Here is a tiny trained network, its code and every weight. The questions are about switching its units off for an input and a class, where a switched-off unit gives its printed mean instead of its output.

import numpy as np


def w(rows, s, z=0):
    codes = np.array(rows[::2]) - 128.0
    scale = np.full(codes.shape[1], s)
    scale[-1] = z or s
    return codes * scale


def f(y):
    return np.maximum(y, 0)


def log_softmax(a):
    a = a - a.max(-1, keepdims=True)
    return a - np.log(np.exp(a).sum(-1, keepdims=True))


def net(x, mask):
    res = np.array(x, float).reshape(1, 8) / 4 @ E
    y = f(res @ A[0][:, :-1].T + A[0][:, -1])
    res = res + np.where(mask, y, B[0][:, -1]) @ B[0][:, :-1]
    return log_softmax(res[-1] @ U[:, :-1].T + U[:, -1])


A, B = {}, {}
E = w([
[2,53,175],'x0',
[128,127,128],'x1',
[128,129,126],'x2',
[128,127,128],'x3',
[127,129,128],'x4',
[131,64,6],'x5',
[52,213,62],'x6',
[129,129,127],'x7',
],0.0074)
A[0] = w([
[119,150,113,94],'n0',
[76,155,89,80],'n1',
[118,143,148,184],'n2',
[92,100,128,210],'n3',
[111,165,89,131],'n4',
[87,62,173,148],'n5',
[112,215,252,90],'n6',
[148,96,140,66],'n7',
[172,179,124,64],'n8',
[163,87,170,112],'n9',
[105,164,107,71],'n10',
[177,84,144,81],'n11',
[114,133,92,117],'n12',
[156,60,145,82],'n13',
[78,158,73,94],'n14',
[66,108,163,75],'n15',
[51,165,130,44],'n16',
[108,148,99,90],'n17',
[116,89,64,61],'n18',
[171,95,148,255],'n19',
[173,53,118,98],'n20',
[149,84,157,126],'n21',
[136,81,76,45],'n22',
[90,79,107,124],'n23',
[105,76,165,122],'n24',
[90,197,143,84],'n25',
[199,144,120,62],'n26',
[168,149,109,94],'n27',
[156,72,124,107],'n28',
[97,140,144,178],'n29',
[147,64,26,91],'n30',
[163,175,104,69],'n31',
[171,125,112,95],'n32',
[109,160,89,127],'n33',
[112,75,107,154],'n34',
[106,149,115,75],'n35',
[46,71,141,109],'n36',
[166,118,126,172],'n37',
[158,64,136,108],'n38',
[137,175,188,50],'n39',
[125,144,150,246],'n40',
[174,133,114,158],'n41',
[80,106,180,109],'n42',
],0.015,0.0093)
B[0] = w([
[131,142,162,138],'n0',
[118,137,171,169],'n1',
[109,107,89,185],'n2',
[132,169,95,216],'n3',
[102,138,136,181],'n4',
[144,150,120,215],'n5',
[147,2,130,237],'n6',
[118,132,191,136],'n7',
[164,149,154,164],'n8',
[91,153,146,177],'n9',
[82,150,182,145],'n10',
[91,151,178,161],'n11',
[102,105,153,159],'n12',
[101,133,165,165],'n13',
[97,136,176,185],'n14',
[203,147,139,172],'n15',
[138,145,153,162],'n16',
[121,129,169,148],'n17',
[162,49,150,166],'n18',
[66,168,88,255],'n19',
[93,120,154,173],'n20',
[96,143,138,172],'n21',
[181,60,164,152],'n22',
[164,152,120,181],'n23',
[171,135,112,182],'n24',
[129,120,155,166],'n25',
[176,137,142,168],'n26',
[143,126,137,162],'n27',
[87,131,158,161],'n28',
[127,135,100,186],'n29',
[161,50,131,213],'n30',
[164,161,144,164],'n31',
[147,149,147,154],'n32',
[91,140,141,177],'n33',
[150,125,108,185],'n34',
[118,133,166,136],'n35',
[185,174,132,212],'n36',
[129,128,76,186],'n37',
[80,162,161,170],'n38',
[163,88,150,160],'n39',
[65,111,31,242],'n40',
[142,179,120,189],'n41',
[175,167,124,185],'n42',
],0.009,0.0096)
U = w([
[181,39,166,61],'0',
[122,153,83,255],'1',
[86,168,248,42],'2',
[221,196,122,11],'3',
[118,143,69,189],'4',
[120,146,67,172],'5',
[115,144,64,146],'6',
[117,143,68,141],'7',
],0.015,0.0077)

Each question gives the input, the list of numbers given to net, and the class t.
The units are the neurons (one row each of A and B). Each row of codes is followed by its name. A weight is (code - 128) times the scale printed after its matrix; where a second scale follows, it is the last column's (A, B and U).
mask holds one flag per neuron, in row order. A switched-off neuron (its flag False) gives its mean, the last column of its row in B, instead of its output. The means were averaged over made-up inputs and are rounded, as every weight is.
A unit's drop is (log p(t) with every unit on - log p(t) with that unit switched off) / (log p(t) with every unit on - log p(t) with every unit switched off).
The circuit of an input: a set's keep is (log p(t) with only the set's units on - log p(t) with every unit switched off) / (log p(t) with every unit on - log p(t) with every unit switched off). Starting from the 12 units with the biggest drops (on a tie, the unit counted first), units are removed one at a time, each time the one whose removal leaves the highest keep (on an exact tie, the one counted first), for as long as the keep stays at least 0.8.
circuit, biggest first: the units of the circuit, biggest drop first
most important unit: the unit with the biggest drop
k most important neurons: the k neurons with the biggest drops, biggest first
drop when u is switched off: that unit's drop, to one decimal
input [-1,-3,6,1,-6,-1,-6,-4], class 2: 2 most important neurons => n11; n38
input [-5,7,6,5,7,-5,-7,-4], class 1: circuit, biggest first => n19
input [-8,1,-6,-1,6,1,4,6], class 3: circuit, biggest first => n31; n8
input [-7,2,-7,5,7,4,5,4], class 3: circuit, biggest first => n31; n40
input [8,5,-8,3,8,5,8,4], class 2: 2 most important neurons => n14; n1
input [-2,1,1,-6,0,-5,-7,8], class 4: circuit, biggest first => n19; n40
input [2,3,2,-4,-7,8,3,-8], class 0: circuit, biggest first => n30; n18
input [6,2,-4,-6,-4,0,5,-4], class 3: 3 most important neurons => n36; n15; n19
input [7,-5,-1,6,8,5,8,2], class 2: circuit, biggest first => n14; n1
input [-7,2,7,5,7,3,6,2], class 3: circuit, biggest first => n31; n19
input [-3,3,-2,-1,2,-7,7,-1], class 0: 2 most important neurons => n6; n19
input [-6,-7,3,-2,4,-4,-6,-8], class 4: circuit, biggest first => n19; n36
input [-6,-6,-5,-6,-4,8,-7,3], class 0: 2 most important neurons => n30; n22
input [1,4,3,-4,-3,8,-2,-5], class 0: circuit, biggest first => n30
input [5,2,6,8,5,-6,-2,-5], class 6: 2 most important neurons => n40; n30
input [7,0,1,2,4,6,-1,0], class 3: 2 most important neurons => n36; n6
input [3,-4,0,0,6,8,8,-7], class 0: 2 most important neurons => n30; n18
input [-4,-6,-4,5,-3,-8,-1,-1], class 0: 2 most important neurons => n6; n39
input [4,-1,-2,-2,4,1,8,4], class 2: 2 most important neurons => n14; n1
input [-2,-7,-6,-6,-5,8,3,5], class 0: most important unit => n30
input [1,-3,6,2,2,6,-8,-4], class 2: drop when n20 is switched off => 0.1
input [-6,-5,1,7,-3,-4,-5,-8], class 4: drop when n37 is switched off => 0.1
input [8,-4,4,1,-7,4,2,-4], class 3: drop when n36 is switched off => 0.2
